In the rows, zero is written as 100.
Each row of numbers stands for one object and depends on some of the facts below. Use the named rows to name the rest.

Some facts about the objects:
φ: uses; Δ: hangs directly under; η: is of sort; σ: belongs to class
drelim φ [fabaden,drumo]
kesti φ [trostos]
plete φ [netrin,pugrelo,skiral]
kenar φ [trogravin]
grake φ [klesto,drumo,sastor]
zafe φ [griduban,flotige]
stoze φ [skiral]
roflitras φ [griduban,stofu,drubak,lestum]
tabe φ [vaplis]
breda φ [klilistu,venem,flilo,davafi,skabo]
brusko φ [flunil,davafi,tritok]
dudror φ [stustin,febrel]
fiku φ [pelur,skiral]
bopus φ [vuster,drupli]
nedrim φ [dravo,sakek]
dofle φ [tredris,plutron]
tezos φ [dreklum]
flostim φ [dufu,lanam]
bila φ [skeflas,trebro,potar,trogravin]
plosovus φ [griplis,plesta,brekal]
miplos φ [ratar,bevebrel,laral]
voklen φ [magipen,flodra]
lalubi φ [bevebrel,zoklok,skeflas,sader]
rostol φ [pafli,plifes]
batoski φ [skibi]
temigrul φ [fluvos,braflin,trostos]
truse φ [bevebrel]
losil φ [gofil]
soplestan φ [drupli,toflak,raklu,drorar,korur]
stodatrer φ [losuber,stugen,davafi]
trubru φ [flotige,podek,grepu,drubak,dufu,plapo,lanam,ligripos,lastok]
bodol φ [fabaden,grepu,plukluk,flodra,flilo,flunil]
bozur φ [tanir,kledrugin,flilo,flubragros]
tomimum φ [rana,flunil]
tisal φ [dreklum]
plufli φ [leskan,sader]
bafar φ [drastur,kudrem,pobren,flilo,lugru,lumi]
skikler φ [plukluk,flokefle]
klufiskar φ [zoklok,rila,lugru,febrel]
skabeklek φ [tinabrul,mugin,lastok]
fadur φ [drere,meposta]
drusar φ [drosku,kupefli,koni,flubragros,fasir]
klagrol φ [plusal,drubak]
geror φ [vikem]
broful φ [nisin]
stano φ [griduban,pugatuk,tepusom]
plogir φ [pluflas,fasir]
beklon φ [vuster,lastok]
stavok φ [flustipak,sastor]
gruklur φ [mefluman,drudil]
stegrir φ [skise,zotik]
tudrok φ [drastur]
ruskas φ [pluflas,kamek,kitri]
grestik φ [drere]
fleflas φ [ploton,stugen,tredris]
[tinabrul,melas,fluvos,stugen] Δ bafar
[fabaden,korur,mefluman,plifes,potar,dravo,kitri,pugatuk,tisal,fubri,flubragros,ruskas,grestik] Δ goste
[drorar,drelim,grikla,skisir] Δ pelur
[skikol,dufu,lumi,skeflas,stavok,trogravin,bevebrel] Δ tepusom
[kamek,breda,fiku,katolol,raklu,drumo,vuster,seskosan] Δ kliklizem
[plete,plosovus,lestum,lalubi,klagrol,plogir,drubak,koni,fluni,fleflas] Δ sakek
[kenar,davafi,broza,bodol,zotik,fadur,zazi] Δ drere
[ligripos,vetre,mugin,brasul,fasir,skiral] Δ lastok
[grake,klilistu,ploton,batoski,brakligror,broful] Δ temigrul
[zafe,kudrem,miplos,plalak,losil,grodul,skabeklek,drastur,stano,sader,klesto,plesta] Δ nudo
[drupli,flotige,soplestan,gofil,nisin,klufiskar] Δ magipen
[stoze,griduban,gruzel,dofle,drosku,truse,skise] Δ stofu
[roflitras,fanur,zoklok,ritun] Δ dreklum
[lugru,bopali,kupefli,skeplon,lanam,skikler,mugrastos] Δ flunil
[tabe,brekal,rostol,laral,tepla,netrin,vudras,beklon,skibi,dobraklam,stegrir] Δ meposta
[laname,dresir,plutron,tanir,trubru,braflin,plufli,leskan,leba,stifovu,lekem,toflak,tudrok] Δ venem
[brusko,dudror,flati,stodatrer,tomimum,gukim] Δ tutreklel
[kegoni,pafli,granono,rana,losuber,tritok] Δ pibi
[skabo,plapo,lokleples,vikem,sastor,dapla,ruvedrin,griplis,geror,ragin,febrel] Δ bomul
[plorok,modrim,drukodrik,voza,trostos,bresam,tredris] Δ pluflas
[porida,nedrim,sitriluk,flostim,podek,rila,trebro] Δ pobren
[bopus] Δ stutru
[kledrugin,tezos,ratar] Δ stodeskas
[voklen,flodra,flilo,bozur,plukluk] Δ bila
[puvi,flokefle,pugrelo,vaplis,grepu,drusar] Δ kesti
[saplas,gustun,gruklur] Δ ruska
[drudil] Δ flustipak
[stustin] Δ plusal
{tinabrul,plete,zafe,drupli,lugru,breda,bopali,fanur,brekal,kledrugin,tezos,flostim,plosovus,lalubi,flokefle,flati,pugrelo,trubru,braflin,podek,skisir,mugin,tisal,grepu,saplas,skikler,voza,ritun,skabeklek,drumo,stano,plogir,beklon,ragin,leba,koni,fleflas} η 353
{fabaden,dufu,melas,flotige,skeplon,plorok,bopus,lumi,modrim,plutron,tanir,plifes,dravo,kitri,skeflas,plalak,lokleples,grodul,drukodrik,gofil,stugen,fubri,ruvedrin,flubragros,drastur,klagrol,stustin,fasir,geror,tredris,stavok,trogravin,stifovu,ruskas,grestik} η 316
{drorar,skikol,kamek,kenar,ligripos,roflitras,griduban,laname,brusko,kegoni,dudror,kupefli,skabo,dresir,grikla,porida,korur,nedrim,dofle,sitriluk,lanam,mefluman,miplos,potar,lestum,flilo,rostol,plapo,puvi,truse,laral,soplestan,pugatuk,stodatrer,davafi,granono,vaplis,broza,bodol,tepla,zotik,vikem,tomimum,sastor,netrin,dapla,nisin,ratar,brakligror,rila,mugrastos,gustun,fadur,drusar,drudil,griplis,broful,bresam,skibi,gruklur,gukim,dobraklam,stegrir,losuber,drubak,febrel,plesta,lekem,bevebrel,tritok,toflak} η 886
{drelim,grake,stoze,klilistu,kudrem,tabe,fiku,gruzel,ploton,katolol,voklen,pafli,drosku,flodra,batoski,raklu,vetre,losil,fluvos,bozur,skise,plukluk,brasul,zoklok,plufli,vudras,klufiskar,rana,leskan,trostos,trebro,zazi,sader,klesto,skiral,vuster,fluni,seskosan,tudrok} η 267
[tinabrul,skikol,stoze,klilistu,tabe,breda,brusko,kegoni,bopus,ploton,lanam,modrim,tezos,pafli,lalubi,plalak,braflin,broza,skisir,bozur,plukluk,dapla,nisin,grepu,vudras,rila,gustun,rana,leskan,trostos,trebro,griplis,stano,tredris,skibi,stavok,trogravin,leba,stifovu,lekem,tudrok,fleflas] σ 749
[fabaden,kenar,zafe,kudrem,laname,kupefli,skabo,flotige,grikla,skeplon,porida,korur,brekal,lumi,kledrugin,plutron,plosovus,plifes,miplos,potar,puvi,flokefle,lokleples,pugatuk,davafi,trubru,mugin,drukodrik,zoklok,fubri,ratar,brakligror,saplas,ritun,fadur,drumo,drusar,drudil,stustin,zazi,geror,broful,gukim,dobraklam,stegrir,vuster,drubak,koni,febrel,plesta,fluni,bevebrel,tritok] σ 184
[drorar,kamek,grake,drupli,roflitras,lugru,fanur,dresir,fiku,gruzel,dofle,sitriluk,katolol,flostim,tanir,voklen,flodra,rostol,batoski,truse,vetre,laral,granono,vaplis,bodol,tepla,podek,vikem,skise,tomimum,tisal,brasul,gofil,skikler,ruvedrin,mugrastos,flubragros,skabeklek,klagrol,fasir,bresam,plogir,beklon,gruklur,losuber,seskosan,toflak] σ 259
[dufu,drelim,plete,ligripos,griduban,melas,bopali,dudror,plorok,nedrim,mefluman,drosku,lestum,dravo,flilo,kitri,plapo,skeflas,raklu,losil,flati,soplestan,stodatrer,fluvos,pugrelo,zotik,grodul,sastor,plufli,netrin,stugen,voza,klufiskar,drastur,sader,klesto,skiral,ragin,ruskas,grestik] σ 520

Some objects and their rows:
sakek: 88,98,110,95,73,138,115,119,95,98,118,154,114,130,95,91,107,89,69,74,125,79,111,125,131,68,91,115,130,109,96,90,106,105,87,103,82,74,105,108,105,115,111,67,77
toflak: 104,89,104,93,86,119,89,128,120,92,127,134,121,123,78,105,103,98,66,68,94,83,111,105,157,67,109,94,149,113,84,85,113,92,82,112,86,54,79,96,131,112,118,62,60
braflin: 106,91,110,101,93,98,91,123,112,90,129,121,120,104,91,100,121,111,58,82,74,83,114,108,123,89,101,89,168,90,89,99,112,119,93,117,85,77,76,106,126,95,111,55,72
saplas: 78,105,113,102,72,113,93,121,96,94,125,141,105,116,97,99,113,94,71,87,98,83,119,110,139,77,92,96,125,102,87,94,109,105,93,105,79,63,99,104,106,108,114,62,75
porida: 83,93,115,116,68,109,88,119,91,93,113,140,104,105,80,109,105,91,86,81,100,82,124,114,147,80,80,101,123,100,87,94,97,92,95,93,74,75,98,106,119,116,120,65,87
febrel: 83,97,112,104,67,115,95,121,91,90,122,150,93,113,94,107,113,96,67,82,101,96,115,100,142,84,96,93,119,115,95,92,114,95,89,113,78,67,98,102,108,106,117,63,83
mugin: 87,107,117,106,74,109,95,107,108,91,116,137,117,116,87,90,122,100,83,81,91,74,115,99,151,79,97,91,114,101,75,92,102,101,90,101,78,79,102,108,106,125,119,78,75
drumo: 85,103,115,112,73,106,91,113,94,105,110,139,103,104,79,106,116,95,85,80,105,84,119,109,139,76,79,90,116,105,81,98,101,102,87,94,68,76,97,106,114,113,114,68,90
skeplon: 81,100,112,106,69,114,94,125,95,90,125,141,101,119,96,102,110,93,72,83,99,82,118,110,137,83,96,101,127,107,91,93,107,95,96,107,75,63,100,105,107,110,115,60,73
melas: 74,118,114,109,67,110,85,128,99,88,119,151,95,116,101,100,105,97,70,78,103,87,122,121,132,95,91,100,134,101,88,84,100,98,100,112,77,72,102,103,99,114,125,57,87
vetre: 80,99,107,99,76,131,99,115,97,96,131,132,107,123,92,105,117,87,80,85,102,78,116,106,143,58,99,104,117,107,86,107,117,106,82,109,78,57,101,111,110,118,102,70,63
nedrim: 65,112,112,111,67,104,82,133,94,85,123,154,99,115,99,102,99,95,69,85,101,82,123,128,137,96,88,103,139,96,90,81,97,89,103,107,77,69,103,102,98,114,129,54,85
flustipak: 96,95,114,104,74,130,112,110,91,104,104,145,116,126,80,94,103,93,87,68,127,75,112,129,137,67,78,114,133,103,90,93,95,107,89,86,77,87,103,110,116,121,110,70,91
plifes: 84,91,111,111,54,103,95,110,93,77,109,131,100,94,60,105,111,96,89,67,101,69,122,106,150,93,82,101,119,109,84,84,111,119,96,104,72,60,102,94,109,133,97,52,85
fasir: 90,91,106,95,69,125,102,114,93,96,127,142,100,124,86,108,113,95,74,78,104,90,115,97,154,67,101,98,113,123,90,98,118,96,83,107,76,56,99,103,112,114,110,66,68
zafe: 61,108,117,106,81,119,92,135,98,104,128,148,103,114,103,98,114,79,74,93,101,74,121,104,135,76,92,95,114,101,80,100,92,84,96,92,72,61,114,112,94,108,128,68,65
bevebrel: 92,93,116,115,64,111,90,109,88,91,107,144,96,102,81,108,111,93,83,76,100,89,120,110,144,84,82,100,117,108,91,92,106,97,85,104,74,79,89,104,125,115,113,66,92

Which object is each row?
No name comes twice in this set of rows, the named rows included.
114,96,101,98,98,120,102,116,116,114,108,124,137,137,65,112,93,111,76,56,118,85,107,135,148,62,84,97,187,95,81,83,97,112,78,94,90,78,78,111,138,120,117,64,95	venem
85,84,97,93,57,117,110,110,88,82,124,134,101,117,61,106,114,102,71,73,108,81,116,91,163,75,96,94,114,131,89,87,133,115,88,112,77,37,110,95,99,130,94,51,72	flubragros
75,102,116,103,75,142,112,120,83,104,121,158,100,133,109,95,108,82,76,88,124,86,111,120,129,67,89,113,113,109,96,103,98,88,89,95,78,81,113,115,101,107,122,73,80	nudo
89,118,119,108,73,117,97,102,113,92,115,134,109,114,89,96,128,99,88,75,92,73,112,99,142,77,100,95,115,99,77,99,106,104,85,109,73,86,100,116,103,129,111,83,74	vuster
100,93,98,91,89,117,94,120,110,101,131,128,120,132,78,114,104,106,66,69,100,94,112,101,159,65,104,88,152,116,86,94,118,99,79,112,84,50,85,105,127,111,117,61,70	tanir
82,108,106,107,98,99,86,124,127,94,124,121,142,129,77,100,105,103,78,81,79,63,114,111,164,79,101,90,165,73,60,88,90,92,99,92,85,66,96,113,115,129,129,70,61	trubru
99,100,103,114,93,92,94,104,110,91,126,106,135,118,85,110,123,125,76,91,63,79,112,103,142,87,99,94,174,78,81,112,112,114,100,109,84,87,85,124,124,114,114,69,78	tudrok
70,90,111,117,72,107,90,123,80,95,118,136,106,114,80,114,96,94,87,90,98,82,122,117,156,81,78,104,133,94,85,94,96,88,103,84,76,68,106,112,118,118,121,60,90	drusar
77,99,101,106,74,124,118,104,82,97,114,137,136,153,83,96,99,105,82,90,109,80,110,126,163,71,85,114,146,93,87,96,103,103,100,85,88,77,122,119,105,129,120,67,87	bafar
67,92,119,115,87,108,98,132,89,97,136,137,107,100,107,95,123,92,74,106,84,73,120,99,120,86,91,98,121,92,89,113,95,91,110,91,71,77,108,115,99,98,124,60,65	stano
73,114,115,117,70,118,94,106,81,111,116,138,89,108,92,118,119,94,93,84,108,95,123,105,132,71,77,90,108,104,83,118,104,97,86,95,62,81,103,123,111,114,114,76,98	kudrem
99,93,111,113,83,102,78,123,112,94,114,128,120,110,75,115,99,103,79,72,90,82,119,118,154,81,90,94,159,91,82,84,99,95,88,101,80,72,78,102,137,115,119,62,82	laname
98,103,104,100,85,107,84,125,116,92,125,131,116,121,87,109,104,107,64,68,90,88,112,113,144,82,103,89,161,102,88,87,109,101,87,117,85,64,80,103,124,109,119,58,73	plutron
60,123,109,110,65,109,87,125,88,94,125,140,100,124,107,110,106,99,75,91,102,87,125,135,130,85,80,103,142,87,87,99,109,107,101,112,78,66,107,113,95,114,116,57,88	klufiskar

Now the same objects, written a new way:
Named rows:
drupli: 96,72,109,96,96,101,112,103,117,105,96,101,106,88,110,103,87,121,96,98,119,99,97,100,95,99,102,112,95
tredris: 96,93,84,102,60,135,98,114,53,104,93,94,100,123,109,99,97,79,88,112,79,96,106,100,123,91,93,114,108
fubri: 110,89,132,89,77,101,93,99,140,99,105,74,100,108,103,99,121,141,102,107,89,93,100,101,85,99,112,60,103
gukim: 102,101,105,91,117,87,98,93,103,89,105,96,104,100,96,99,103,99,100,93,103,103,101,97,90,106,113,91,101
stofu: 101,108,119,117,78,107,102,102,117,113,106,98,96,99,86,101,91,110,101,107,114,87,88,106,102,110,110,105,124
rostol: 99,104,111,97,118,78,115,99,114,98,99,113,101,91,112,103,97,123,97,100,99,107,99,95,86,97,90,105,86
drosku: 103,96,96,97,109,100,87,98,112,101,94,99,96,92,97,96,111,95,112,97,109,101,99,99,103,100,100,106,98
skise: 97,87,110,99,107,86,101,101,127,109,94,112,97,89,111,103,101,114,103,92,114,105,98,95,95,93,94,118,93
bopali: 102,93,94,94,110,112,99,96,99,96,96,94,100,98,94,100,101,115,102,100,104,96,99,99,99,104,102,84,89
stavok: 97,118,78,108,83,113,103,110,53,108,94,98,99,121,107,99,106,94,87,111,61,104,103,104,116,88,90,107,109
grikla: 103,95,102,90,118,108,99,95,103,88,97,94,102,98,97,100,102,113,102,100,106,97,99,96,98,107,108,87,86
truse: 95,98,119,94,111,77,110,96,113,93,105,112,102,94,112,105,94,99,98,92,102,107,105,94,85,98,89,94,87
toflak: 86,78,102,108,127,105,115,99,85,91,88,118,106,91,111,104,68,102,98,95,129,107,91,95,107,105,94,128,87
geror: 100,91,121,103,112,104,96,95,98,91,95,87,102,111,101,100,103,130,105,104,98,100,93,102,101,102,106,66,97
tanir: 82,73,114,118,114,102,110,99,79,90,89,113,104,106,123,99,73,88,115,105,126,110,91,104,110,101,79,112,87
tepla: 98,90,115,95,103,93,114,99,113,98,100,109,103,92,113,104,86,116,96,102,109,101,101,92,88,100,91,105,81
trogravin: 94,103,85,100,62,120,96,112,54,101,89,94,96,115,111,99,105,83,86,104,73,102,102,96,122,89,93,125,124

Rows to name:
No name comes twice in this set of rows, the named rows included.
111,126,137,101,55,81,96,100,147,114,116,91,86,93,90,102,121,129,100,105,87,87,95,102,82,103,103,92,129	goste
99,85,95,104,103,89,103,104,133,111,100,110,102,86,112,98,97,96,114,102,117,105,101,102,94,93,91,126,83	flodra
111,91,116,94,72,90,91,102,141,104,108,71,104,101,104,92,127,119,115,113,91,99,101,108,82,96,111,91,111	fabaden
100,115,68,91,72,118,101,110,56,100,94,106,95,104,106,98,107,63,87,106,76,101,111,93,112,95,87,137,106	rila
99,85,117,101,95,110,91,96,102,88,98,84,101,109,108,95,105,99,117,109,106,99,96,103,102,103,97,82,93	lumi
101,133,130,113,100,81,99,92,109,102,101,110,84,100,89,104,105,112,102,102,89,95,88,100,99,105,86,88,118	bila
105,100,87,105,129,86,101,95,107,103,108,93,109,100,86,99,99,114,102,99,103,101,99,111,94,103,117,76,98	zafe
96,77,112,93,90,99,107,100,117,98,99,107,99,88,115,99,90,97,108,102,118,101,104,98,93,98,79,104,82	lugru
102,108,102,106,125,77,119,98,116,101,114,116,110,100,108,101,88,91,108,106,101,108,109,109,79,96,85,91,69	bodol
104,112,94,100,133,86,102,95,100,94,105,100,106,103,92,102,100,109,95,97,94,103,100,101,91,102,114,74,94	soplestan
106,106,102,91,120,105,100,94,97,88,98,98,99,102,99,99,102,109,104,104,96,98,102,96,96,106,95,76,77	dudror
85,98,76,117,98,137,102,109,19,97,79,108,100,124,105,102,80,73,87,105,87,103,96,101,140,95,88,118,106	stifovu
85,105,71,111,102,128,94,107,32,102,86,120,94,116,98,103,82,35,87,87,97,104,105,97,137,94,86,131,108	leskan
93,103,100,112,146,112,94,92,73,88,81,116,93,107,93,103,86,96,108,92,118,101,91,96,121,105,88,83,77	plufli

